grid =
array([[-129.253, -267.224, -246.909,   96.029, -249.195,  252.123,
         190.345,  -18.342,   70.785],
       [ 230.152,  211.745,  203.125,   28.835,   18.155,  231.274,
         -78.430,  -95.139,   63.272],
       [ 155.847,  127.332, -122.838,  156.133,  -46.628, -105.766,
        -136.430,  238.574,  147.474],
       [ -56.328,  -19.870, -250.639,   51.391,  -39.115,  212.416,
          34.548, -181.274,  225.055]])
Find the entry just left of the largest entry.
A: -249.195
The entry just right of the smallest entry: -246.909
The entry just left of 70.785 is -18.342
Find the entry just right of -246.909.
A: 96.029
Find the entry just left of the smallest entry.
A: -129.253
Find the minimum.
A: -267.224
Find the entry just left of -18.342.
A: 190.345
Find the entry just right of -18.342.
A: 70.785
The entry just right of -78.430 is -95.139
The entry just left of -78.430 is 231.274
